Each row has a name. Each question is about the rows just above it.

[102 197 110 136 148 139 132 114 109 138 123 172 128 146 103 126 131 129
 120 130 140  50 110 117 119 112 131] : (96)
[145  72 125  99 120  98 108 127 153  98 123  92 117 132 156 115 110 112
 172 114 130 188 154 161 115 149 103] : (122)
[101 194 122 149 143 155 138 132 106 148 138 164 128 134  99 127 134 138
 104 132 130  53 105 131 134 103 137] : (95)
[157 107 112  94 136  99  92 120 151  90 117 127  90 159 155  97  95 101
 190 101 161 162 154 185 117 150  89] : (167)
[157 167  98  99 157  92 100 113 161 104 103 179 105 172 148 101 106 106
 149 106 193 140 150 218 100 147  94] : (56)
[131  62 173 130  98 158 134 156 130 132 165  69 139  89 137 138 131 128
  94 138  91 173 131 104 156 129 136] : (90)
[160  97 113  92 138  96  96 120 158  96 117 115  98 153 161 101  96 111
 190 105 151 173 158 187 110 154  99] : (52)
[ 92 147 141 164 116 161 156 139  93 167 144 123 160 100 101 159 162 152
  63 162  94  87  96  62 146 103 160] : (158)
(56) without one entry, shuffled: [100 103 106  92 172 148 149 193 150 100 161 106 105  99 106 157 157 218
 140 167 113 104  98 179 101  94]. Gone:  [147]
Shuffled (158) with one entry gone: [103 100  93 162 144  94  63 101  62 159 116 146 156  96 162  92  87 141
 160 123 152 139 160 164 167 161], missing  [147]
(52) without one entry, shuffled: [117 101  97 151 110 154 105 158 160 158  98 138  99  96  96 153 113 161
 173 190 187  96  92  96 115 120]. Gone:  [111]
(56) without one entry, shuffled: [167 157  99 148 106  94 104  98 218 193 100 101 147 179 106  92 100 105
 157 149 172 161 106 140 113 103]. Gone:  [150]
Which entry of (122) is missing from [ 72 127 123 172 110 153 115 117  99 108 112 130  92 114 145  98 120 115
 132 188 103  98 149 161 154 156]?  [125]

[125 190 111 200 175] -> (171)
[132  84 173  69  95] -> (38)
[160 153 180 139 138] -> (182)
[158  46 132  43  42] -> (40)
[128 127 148 140 112] -> (85)
[168 117 169 117 108] -> (19)
[134 198 129 206 178] -> (47)
[110  98  90 126 106] -> (48)
[137  67  73 124  73] -> (89)
(38) without one entry, shuffled: [132  69  84  95]. Gone:  [173]
Which entry of (19) is missing from [117 108 117 168]?  [169]
Shuffled (85) with one entry gone: [140 112 148 128], missing  [127]
Shuffled (40) with one entry gone: [ 46  42 158 132], missing  [43]

[134 119 166 117 115 141 135  65] = (98)
[109 113 112 129 150 156 112 177] = (57)
[126 114 128 144 153 115 164  48] = (58)
Which entry of (57) is missing from [129 109 156 112 112 177 150]?  [113]
Shuffled (58) with one entry gone: [114  48 153 115 164 126 144], missing  [128]
Which entry of (58) is missing from [153 115 126 128 144 164 114]?  [48]
Which entry of (58) is missing from [153 144  48 115 128 164 126]?  [114]

[128 148 112 127] = (45)
[129 151 106 128] = (74)
[128 210 142 124] = (102)
[127  98 160 129] = (59)
[127  98 112 126] = (180)
[ 91  92  21 131] = (188)
[126 105 163 128] = (170)
[128 144 115 127] = (144)
[131 166  78 129] = (24)
Shuffled (144) with one entry gone: [144 127 128], missing  [115]
(188) without one entry, shuffled: [131  21  91]. Gone:  [92]
Which entry of (144) is missing from [127 128 144]?  [115]

[132  72 198 152  80 142 136 128 197 151  77  96  92] : (41)
[110  64 126 137 100  89 158 132 142 176  96 134 108] : (32)
[141  64 166 142 141 116 144 140 181 209 114 114  94] : (68)
[131  88 135 139  88 132 138 126 171 169  94 122 101] : (109)
[132  83 137 139  94 133 133 127 161 155  95 124 111] : (9)
Which entry of (41) is missing from [ 92  77  96 152  72 142 198  80 132 128 151 197]?  [136]
(41) without one entry, shuffled: [198 151 152  72  80 142  77  92 132 128  96 136]. Gone:  [197]
Which entry of (68) is missing from [114 144  64  94 141 142 114 166 181 141 209 116]?  [140]

[168  96 125 128] : (42)
[191  52 126 128] : (92)
[ 72 211 126 133] : (129)
[212 213 126 124] : (131)
[ 96 159 130 128] : (28)
[ 76 182 127 132] : (181)
[189  41 128 122] : (154)
[ 61 185 129 132] : (187)
[164  99 125 128] : (132)
[225 126 125 124] : (29)
[ 38 183 130 132] : (27)
[182  64 124 128] : (105)
(131) without one entry, shuffled: [124 213 126]. Gone:  [212]
Which entry of (92) is missing from [191 126  52]?  [128]
Which entry of (42) is missing from [ 96 125 168]?  [128]

[160 191 185 149] -> (16)
[ 67 102  53 101] -> (112)
[164 133  98  79] -> (79)
[87 78 67 79] -> (91)
[140 158 179 193] -> (150)
[ 94 117  95 118] -> (117)
Which entry of (91) is missing from [79 78 87]?  [67]
Which entry of (112) is missing from [ 67  53 102]?  [101]
Shuffled (91) with one entry gone: [78 87 67], missing  [79]
Which entry of (91) is missing from [87 79 78]?  [67]
Shuffled (117) with one entry gone: [ 95 118  94], missing  [117]
(117) without one entry, shuffled: [117  94 118]. Gone:  [95]
Shuffled (117) with one entry gone: [ 95 117  94], missing  [118]

[136 196 193 192 120 159  45 113 117 131  82 135  67 179 116 103] : (6)
[138 196 193 139 120 159  45 115  84 136  82 135  67 179 117  93] : (23)
[136 196 193 192 137 159  45 113  84 131  82 135  67 179 116 102] : (110)
[136 196 193 192 120 159  45 113  84 130  82 135  67 179 116 105] : (141)
[133 196 193 195 120 159  45 112  84 124  82 135  67 173 113 114] : (66)
[136 196 193 192 120 159  45 113  84 131  82 135  67 179 116 103] : (93)
[137 196 193 190 120 159  45 113  84 131  82 135  67 179 116  97] : (82)
(6) without one entry, shuffled: [ 82 196 192  45 116 131 117 193 120 136 103 135 159 179 113]. Gone:  [67]
Shuffled (23) with one entry gone: [ 67 159  84 120 136 179 196 193 135 139  82  45  93 117 115], missing  [138]
(110) without one entry, shuffled: [ 84 137 113  82 193 179 135 116 159 196 192  45 102 131  67]. Gone:  [136]
Which entry of (6) is missing from [179 136 196 113 135 159 120  67 117 103  45 192 131 193  82]?  [116]
(93) without one entry, shuffled: [ 45  67 120 196 113 136 159 131 179  84 192 135 116 103  82]. Gone:  [193]
Shuffled (66) with one entry gone: [ 84 193 113 135 173 112 195  82 114 196 133 124 159  67  45], missing  [120]
Shuffled (23) with one entry gone: [ 45 120 179  93 159 115 136 135 138  67 193 139  82 196 117], missing  [84]

[134 125 135 116] = (94)
[152 127 151 233] = (81)
[143 142 143  93] = (100)
Shuffled (94) with one entry gone: [125 134 135], missing  [116]
(94) without one entry, shuffled: [116 135 134]. Gone:  [125]
Which entry of (81) is missing from [151 127 233]?  [152]
Shuffled (100) with one entry gone: [143  93 143], missing  [142]
(94) without one entry, shuffled: [116 125 134]. Gone:  [135]
(94) without one entry, shuffled: [135 134 125]. Gone:  [116]
Which entry of (81) is missing from [233 152 151]?  [127]

[112  71 170  63 161 162 172 184 137  65  51] -> (25)
[226 216  55 191 202  52  54 226 176 186 211] -> (36)
[112 185 170  63  44 162 172 184 171 186 211] -> (30)
Which entry of (25) is missing from [ 71  63 170 161 137  65  51 112 184 172]?  [162]
(30) without one entry, shuffled: [171 112 162 172 186 184  44  63 185 211]. Gone:  [170]
(25) without one entry, shuffled: [112  63 162 184 161  65  71 137 172 170]. Gone:  [51]
(30) without one entry, shuffled: [112 170  44 172 184 186  63 162 171 185]. Gone:  [211]
Shuffled (25) with one entry gone: [161  65 170 112  71 137 184 172  63 162], missing  [51]
(30) without one entry, shuffled: [ 63 162 211 170 171 185 172 112  44 184]. Gone:  [186]
Which entry of (36) is missing from [226 202 216 226 176  52 211 191  55 186]?  [54]

[176 151 152 104  82 105  86 106 161 167 189 106 143  96 110 154 105 164
 142 102 170 156  86 154 146 161 147 108 152 172  92 158] : (160)
[110 118 116 173 134 152  95 165 171 171 192 161 113  89 179 122 133 168
 111 137 197 112  68 165 112 119 118  86 108 161  73 158] : (113)
[174 164 166  91  73  95 125  87 133 134 168  88 141 117  96 160  97 130
 151  92 150 153 119 133 167 161 153 120 144 169 104 131] : (148)
[109 151 120 171  36 155  83 153 158 168 203 158 132  88 170 114 128 170
 133 120 198 102  72 163 109 111 114 168 114 209  81 174] : (163)
[142 117 140 161 159 139  79 139 148 154 199 132 160  93 167 134 129 159
  95 133 195 130  73 140 116 140 136  56 119 109  84 152] : (137)
[142 117 140 161 159 172  79 139 148 154 199 132  98  93 167  88 129 159
  95 171 195 130  73 140 116 140 136  56 103 109  84 152] : (143)
[109 151 120 171  36 155  83 153 158 104 203 158 132  88 170 114 128 105
 133 120 198 102  72 163 109 111 114 168 114 209  81 162] : (33)
Shuffled (113) with one entry gone: [171  73 118 192 197 161 113 118 165 134 122 137 168 161 112 111  89 165
  68 152 108  95 173 110 179 119 171  86 158 116 112], missing  [133]
Which entry of (160) is missing from [156  92 110 105 105 176 143 170 164 106 154 151 142 146  86 152 108 147
  86  82 167 106 161 189 102  96 158 161 154 172 152]?  [104]
Which entry of (137) is missing from [ 56 159  79 140 154 199 133 140 134 167  93 152 136 117 116 142 109  95
 129 159 195 130 140 139 139 148 132 119  73  84 160]?  [161]
(33) without one entry, shuffled: [ 83  81 109 120  36 132 109 155  88 158 114 120 151 102 105 170 168 203
 114  72 153 158 114 198 128 104 162 171 111 209 133]. Gone:  [163]

[109 129 111 110  77  81  81 165 134] -> (78)
[114 159 127 138 188  69  65  88 131] -> (161)
[139 121 143 121 191  68 127  71 126] -> (179)
[126 159 113 132  99  94 103 152 129] -> (97)
[117 129  92 135 101  57  76 136 137] -> (107)
[111 130 141 110 160 222 152  77 141] -> (35)
[141 104 121 126 146 144 156  55 129] -> (174)
[130 157 169 141 167 127 114 124 122] -> (136)
(78) without one entry, shuffled: [110 129 134  77 165 111  81  81]. Gone:  [109]
Which entry of (35) is missing from [ 77 160 141 110 152 130 141 222]?  [111]

[119 128 121 135 135 130 126 132 139 135 130 126 120 124 131 137 136 133
 123 117 136 128 142 125 140 119 131 130 127 125 129 132 131 128 137 124
 123 133 124 119 118 123 128] : (55)
[115 156 162 126 129 137 104 131 129 118 121 131 128 113 134 109 112 126
 132 134 122 128 145 152 119 122 126 134 118 137 132 130 120 128 143 133
 111 144 147 106 123 125 111] : (135)
[ 93 116 141 119  99 135 158 103 160  95 157  99 122 161  93 141 146 128
 143  79 135  85 165 134 119  81 169 134 145 119 125 137 102 133 109 133
 119 150 130 129 153 116 140] : (15)
[ 97 194 208 122 123  89  71 136 130 105 113 135 128  91 142  82  91 123
 137 142 112 129 166 184 106 126 123 142 105 148 139 131 109 127 162 139
  87 166 173  76 117 120  88] : (87)
[130 125 128 126 127 126 130 127 130 128 131 112 130 130 127 132 123 124
 129 129 128 131 123 128 132 131 128 132 129 124 135 128 127 125 130 128
 133 128 123 130 125 127 131] : (4)
Which entry of (135) is missing from [121 132 126 118 112 111 128 152 147 120 122 128 109 134 118 126 125 106
 131 132 137 119 131 113 133 129 134 144 104 126 128 134 129 162 145 122
 143 123 156 111 115 137]?  [130]
Which entry of (135) is missing from [128 134 118 104 130 128 129 147 132 128 112 134 156 106 113 126 122 118
 162 122 137 129 126 120 111 123 145 111 133 131 131 134 115 125 109 132
 126 119 143 152 137 144]?  [121]
Shuffled (15) with one entry gone: [ 99 165  81 141 135 116 161 119  85 109 102 116 141 158  99 145 160 137
 119 125 134  95 153 133 103 140 157 129 119 134 146 128 119  79 122  93
 169 133  93 143 135 150], missing  [130]
(87) without one entry, shuffled: [ 89  76 166 173 105 123 130 136 194 137 148 113 120 126  91 117 142 139
 166  97 105 142 135 131 112 123 184 122  91 123 142  87 162 106 109 128
  82 127 208  71 139 129]. Gone:  [88]
(15) without one entry, shuffled: [160 133 122 135 103 116 169  93 157  99 137 129 146 134  95 145 133  81
 119 128 150 158 116 119 141 143  85 135  79  99 119 102 140 153 141 161
 130 119 165 125  93 134]. Gone:  [109]
Which entry of (87) is missing from [122 162 117 139 148 184 113 166 126 130 208  82 194 123 123 142 105 123
  76 139 135 136 137  91 112  97 166 109 131  91 128 120 106  87  71 142
 173  89  88 142 105 129]?  [127]
Which entry of (55) is missing from [142 130 130 139 137 128 123 132 130 131 125 128 133 132 118 119 119 120
 119 124 133 136 135 131 136 123 129 128 124 126 140 131 124 117 127 128
 135 137 135 125 126 123]?  [121]

[ 72 114 172 188 100 153  88  97 119  97 175] = (10)
[189 106 132 177 148 127 163 122 126  99 153] = (11)
[198 173 112 172 173 136 151 112 174 172 131] = (101)
[116 134 127  99 153 219  78 123 127 124  77] = (75)
[163 153 114  98 121 131  57 134  83 162  93] = (114)
(114) without one entry, shuffled: [ 83 134 121 153  98  57 114 162 131  93]. Gone:  [163]
Shuffled (75) with one entry gone: [134 127  78  99  77 116 127 123 124 219], missing  [153]
Shuffled (10) with one entry gone: [ 72 100 119 188  97 175 153 114  97  88], missing  [172]
Shuffled (75) with one entry gone: [127 219 124 116 134 123  99  78 153 127], missing  [77]
Shuffled (10) with one entry gone: [114  88 172 100  97 175 119 153  97 188], missing  [72]
(75) without one entry, shuffled: [134 123 127  99  77 127 153 116  78 124]. Gone:  [219]

[119 117 115 131 143 133  59] : (39)
[119 117 115 131 143 133 118] : (67)
[119 117 115 131  86 132 164] : (69)
[183 165 165 121 122 121 201] : (63)
(69) without one entry, shuffled: [132 119 115  86 164 117]. Gone:  [131]
Which entry of (69) is missing from [132 115 117  86 164 119]?  [131]
Shuffled (67) with one entry gone: [115 143 118 119 131 133], missing  [117]
Shuffled (67) with one entry gone: [115 119 131 117 143 133], missing  [118]

[128 131  80 114 121 132 121 107 100 131 138 106 111 198 113 151  85 208
 101 164 154 117]  (65)
[135 106 181 154 132 112 123 122 126 124 133 115 129  87 119  92 178  76
 120 108 117 125]  (168)
[125 128 199 120 102 129 101  95  93 125 133  90  94 118  95 105 211 134
 101 148  93 104]  (84)
[131 120  60 136 136 126 136 112 118 132 126 117 126 169 115 141  62 191
 105 173 116 108]  (133)
[126 133  73 106 121 142 125 124 122 121 127 124 126 184 122 154  62 204
 121 161 125 127]  (162)
[128 131  80 114 121 132 121 107 100 131 138 106 111 198 113 151  85 208
 101 164 107 117]  (60)
[117 126 172 114 104 127  97  94  90 121 126  91  93 157  90 116 184 178
  94 153  85 103]  (116)
[115 125 213 127  99 125  90  97 102 126 122  98  92 106  97 102 228 125
 104 131  94 102]  (125)
Shuffled (125) with one entry gone: [125  97 115 125 125 213 122 104 102 106  94 127 228  99 102  90 102  97
 131  98  92], missing  [126]
Which entry of (116) is missing from [ 90  85  91 103 117 126 114 178  94 127  94 121 157 172 153  97 184 126
 116 104  90]?  [93]

[126 113 150 130 129 130 151 134 131 138]  (12)
[137  72 114  80 134  77 185 181 126 126]  (106)
[136  32 139 143 135 138 134 126 134 125]  (43)
Shuffled (43) with one entry gone: [135 138 136 134  32 143 126 134 139], missing  [125]
Which entry of (12) is missing from [129 130 130 113 126 134 131 151 150]?  [138]
(43) without one entry, shuffled: [126 138  32 139 134 143 136 134 135]. Gone:  [125]

[151 120 148 128 155 129] : (77)
[147  96 116 148 140 122] : (72)
[145 121 160 136 159 127] : (206)
[128 157 153 166 126 122] : (2)
[135 174 232 142 167 116] : (64)
[128 157 153 166 126 136] : (165)
[139  96 116 143 140 122] : (149)
[ 68 153  70 131 104 119] : (128)
[126 125 234 138 169 118] : (176)
[147 113 147 154 158 129] : (153)
[ 87 150  86 126 117 135] : (80)
Which entry of (64) is missing from [167 142 174 116 135]?  [232]
Shuffled (77) with one entry gone: [120 151 128 155 148], missing  [129]
(176) without one entry, shuffled: [234 118 169 125 138]. Gone:  [126]
Shuffled (72) with one entry gone: [140  96 148 122 116], missing  [147]
(206) without one entry, shuffled: [136 160 127 145 121]. Gone:  [159]
(80) without one entry, shuffled: [ 86 135 126 150 117]. Gone:  [87]
Which entry of (77) is missing from [129 151 148 155 120]?  [128]

[153 215  85 193 151 107 176 155] = (22)
[153 215  85 193 151 104 179 148] = (21)
[152 216  83 193 151 107 194 154] = (44)
[149 208  87 197 148 103 182 143] = (134)
[153 209  90 194 149 102 183 136] = (7)
Which entry of (134) is missing from [143 208 103 149 197 182  87]?  [148]
Shuffled (134) with one entry gone: [197 148  87 103 149 143 208], missing  [182]
Which entry of (44) is missing from [154  83 194 151 216 107 152]?  [193]
Shuffled (44) with one entry gone: [107  83 216 193 151 194 152], missing  [154]

